Below is a small trained network, with its code and all its weights. Each question gives an input and a class and asks what happens when units are switched off, that is, made to give their printed mean instead of their output.

import numpy as np


def w(rows, s, z=0):
    codes = np.array(rows[::2]) - 128.0
    scale = np.full(codes.shape[1], s)
    scale[-1] = z or s
    return codes * scale


def norm(h):
    return h / np.sqrt((h * h).mean(-1, keepdims=True) + 1e-5)


def f(y):
    return y / 2 * (1 + np.tanh(0.7978845608 * (y + 0.044715 * y**3)))


def log_softmax(a):
    a = a - a.max(-1, keepdims=True)
    return a - np.log(np.exp(a).sum(-1, keepdims=True))


def net(x, mask):
    res = np.array(x, float).reshape(1, 8) / 4 @ E
    u = 0
    for l in range(2):
        y = f(norm(res) @ A[l][:, :-1].T + A[l][:, -1])
        res = res + np.where(mask[u : u + 12], y, B[l][:, -1]) @ B[l][:, :-1]
        u += 12
    return log_softmax(norm(res)[-1] @ U[:, :-1].T + U[:, -1])


A, B = {}, {}
E = w([
[136,98,114,179,128,105,138,125,135,96,128],'x0',
[251,192,78,144,119,98,109,179,79,156,157],'x1',
[128,123,95,125,91,139,112,146,135,125,61],'x2',
[145,47,90,129,139,127,139,92,87,207,116],'x3',
[129,126,129,126,128,128,128,129,128,129,127],'x4',
[156,140,125,123,170,129,131,109,180,141,108],'x5',
[182,84,204,122,149,120,75,149,96,106,89],'x6',
[77,147,121,144,146,64,56,113,129,163,119],'x7',
],0.011)
A[0] = w([
[128,174,160,1,126,177,115,123,117,187,128,42],'L0N0',
[131,163,146,121,84,86,129,130,152,85,141,72],'L0N1',
[117,160,132,90,131,153,92,135,132,171,134,42],'L0N2',
[168,161,101,168,152,136,128,159,98,139,150,126],'L0N3',
[133,84,173,117,101,189,186,159,164,124,139,164],'L0N4',
[134,128,78,129,42,141,113,152,147,130,6,37],'L0N5',
[133,142,199,149,191,101,176,87,92,142,233,44],'L0N6',
[131,84,83,122,133,128,157,70,54,167,121,36],'L0N7',
[82,107,136,119,28,132,106,173,39,113,188,77],'L0N8',
[191,150,122,141,189,155,113,98,241,157,98,73],'L0N9',
[168,109,110,126,137,224,144,153,123,101,166,3],'L0N10',
[153,83,84,245,151,87,144,105,149,55,123,80],'L0N11',
],0.0096,0.0042)
B[0] = w([
[128,55,108,111,91,98,122,159,138,89,214,181],'L0N0',
[163,93,102,133,123,119,115,129,188,143,101,157],'L0N1',
[125,113,117,104,116,100,114,134,110,115,151,130],'L0N2',
[84,110,166,145,114,134,153,102,110,131,144,228],'L0N3',
[99,139,128,138,124,66,147,100,103,115,103,252],'L0N4',
[84,131,147,135,183,139,177,226,118,161,155,224],'L0N5',
[100,130,101,127,161,149,152,249,146,157,74,203],'L0N6',
[171,107,116,140,127,109,126,127,210,146,98,191],'L0N7',
[152,114,66,125,205,180,84,95,131,92,124,201],'L0N8',
[114,102,86,148,170,180,97,115,64,74,148,197],'L0N9',
[145,148,91,92,146,45,156,134,113,107,90,175],'L0N10',
[113,101,124,46,86,122,99,153,107,125,208,208],'L0N11',
],0.014,0.0044)
A[1] = w([
[120,129,113,57,93,91,115,135,116,147,182,71],'L1N0',
[58,142,137,161,163,21,6,129,124,180,125,18],'L1N1',
[110,179,156,137,82,129,121,164,175,33,172,66],'L1N2',
[211,214,115,165,93,123,129,185,79,171,160,55],'L1N3',
[208,141,87,150,117,131,129,138,88,135,167,134],'L1N4',
[113,197,136,129,166,149,112,153,112,40,140,99],'L1N5',
[106,116,34,135,165,160,158,96,133,126,149,145],'L1N6',
[178,74,229,121,147,107,101,157,81,93,86,89],'L1N7',
[107,186,73,156,77,134,204,104,174,139,169,27],'L1N8',
[191,94,134,142,101,150,142,95,152,192,123,3],'L1N9',
[164,254,161,125,89,151,95,158,219,68,116,46],'L1N10',
[188,111,165,99,112,162,199,128,113,100,94,125],'L1N11',
],0.0097,0.0033)
B[1] = w([
[158,114,139,102,76,141,120,143,171,77,136,170],'L1N0',
[168,169,111,96,114,98,215,125,85,74,111,242],'L1N1',
[177,55,123,155,128,103,133,125,117,172,111,208],'L1N2',
[9,93,174,154,141,117,154,95,178,92,108,224],'L1N3',
[53,84,154,113,119,164,143,67,166,93,103,222],'L1N4',
[154,80,106,119,159,135,137,103,121,184,101,220],'L1N5',
[179,159,174,161,133,129,77,132,106,114,133,254],'L1N6',
[130,220,110,159,77,186,91,133,176,178,184,254],'L1N7',
[164,209,169,104,97,158,53,147,114,160,137,207],'L1N8',
[135,102,168,93,136,105,114,124,118,193,72,138],'L1N9',
[158,70,121,118,129,110,133,104,104,194,100,177],'L1N10',
[147,207,98,104,134,52,115,128,87,118,125,174],'L1N11',
],0.012,0.0056)
U = w([
[47,99,206,147,113,128,150,47,151,119,104,224],'0',
[208,46,127,134,131,89,115,112,143,219,84,132],'1',
[98,135,120,138,181,140,161,252,128,158,123,95],'2',
[175,192,106,89,112,57,172,102,74,78,113,146],'3',
[156,100,96,144,192,187,68,82,79,93,142,172],'4',
[166,215,164,141,70,170,62,128,144,188,164,57],'5',
[140,51,120,90,71,111,108,152,154,99,212,4],'6',
],0.017,0.0019)

Each question gives the input, the list of numbers given to net, and the class t.
The units are the neurons (one row each of A and B). Each row of codes is followed by its name. A weight is (code - 128) times the scale printed after its matrix; where a second scale follows, it is the last column's (A, B and U).
mask holds one flag per neuron, layer by layer. A switched-off neuron (its flag False) gives its mean, the last column of its row in B, instead of its output. The means were averaged over made-up inputs and are rounded, as every weight is.
A unit's drop is (log p(t) with every unit on - log p(t) with that unit switched off) / (log p(t) with every unit on - log p(t) with every unit switched off).
The circuit of an input: a set's keep is (log p(t) with only the set's units on - log p(t) with every unit switched off) / (log p(t) with every unit on - log p(t) with every unit switched off). Starting from the 12 units with the biggest drops (on a tie, the unit counted first), units are removed one at a time, each time the one whose removal leaves the highest keep (on an exact tie, the one counted first), for as long as the keep stays at least 0.8.
units of the circuit, in order: the units of the circuit, biggest drop first
unit that matters most: the unit with the biggest drop
top k neurons: the k neurons with the biggest drops, biggest first
top k neurons in layer l: the k neurons of layer l with the biggest drops, biggest first
input [-7,5,2,1,-7,5,7,2], class 5: top neuron -> (L1N7)
input [-7,-3,5,5,-6,-1,7,-4], class 5: top 2 neurons in layer 0 -> (L0N11; L0N6)
input [-1,-6,-1,7,8,-4,-3,7], class 1: top 3 neurons in layer 1 -> (L1N3; L1N4; L1N9)
input [-1,-6,-2,5,0,3,-8,-3], class 5: units of the circuit, in order -> (L1N8; L1N6)
input [3,7,-2,-4,5,-6,7,4], class 0: top 2 neurons in layer 1 -> (L1N3; L1N4)
input [5,5,-3,5,2,-4,-3,6], class 3: top 3 neurons -> (L1N1; L0N0; L0N3)
input [-6,4,8,3,-1,0,1,8], class 2: top 3 neurons in layer 0 -> (L0N5; L0N4; L0N10)
input [6,7,2,-1,-4,2,-7,-6], class 0: top 3 neurons in layer 1 -> (L1N3; L1N4; L1N7)
input [-6,-4,7,-2,2,0,-4,7], class 2: top 2 neurons -> (L0N5; L0N4)
input [-7,-3,-6,8,4,4,-8,1], class 1: top 2 neurons -> (L0N7; L1N7)
input [-3,2,-7,3,-5,7,1,-3], class 2: top 2 neurons -> (L0N6; L0N8)
input [5,3,-1,3,-2,5,-1,-2], class 4: top 2 neurons in layer 0 -> (L0N9; L0N0)
input [1,7,-5,-7,-7,4,2,4], class 0: top 2 neurons -> (L1N3; L1N4)
input [-2,6,-1,3,1,-2,-2,-5], class 0: units of the circuit, in order -> (L1N3)
input [6,-2,7,-1,1,8,5,4], class 4: top 2 neurons in layer 0 -> (L0N9; L0N6)
input [5,-7,-7,3,-8,-5,6,8], class 3: top 3 neurons in layer 1 -> (L1N1; L1N3; L1N4)
input [2,6,-8,0,8,-8,-6,-7], class 2: top 3 neurons in layer 0 -> (L0N6; L0N9; L0N10)
input [-1,7,-1,2,-6,7,8,3], class 5: top 2 neurons in layer 0 -> (L0N8; L0N3)
input [8,6,-5,-6,-5,2,7,-3], class 6: top 2 neurons -> (L0N11; L1N3)
input [5,1,5,-6,-3,-6,3,-6], class 1: unit that matters most -> L1N5
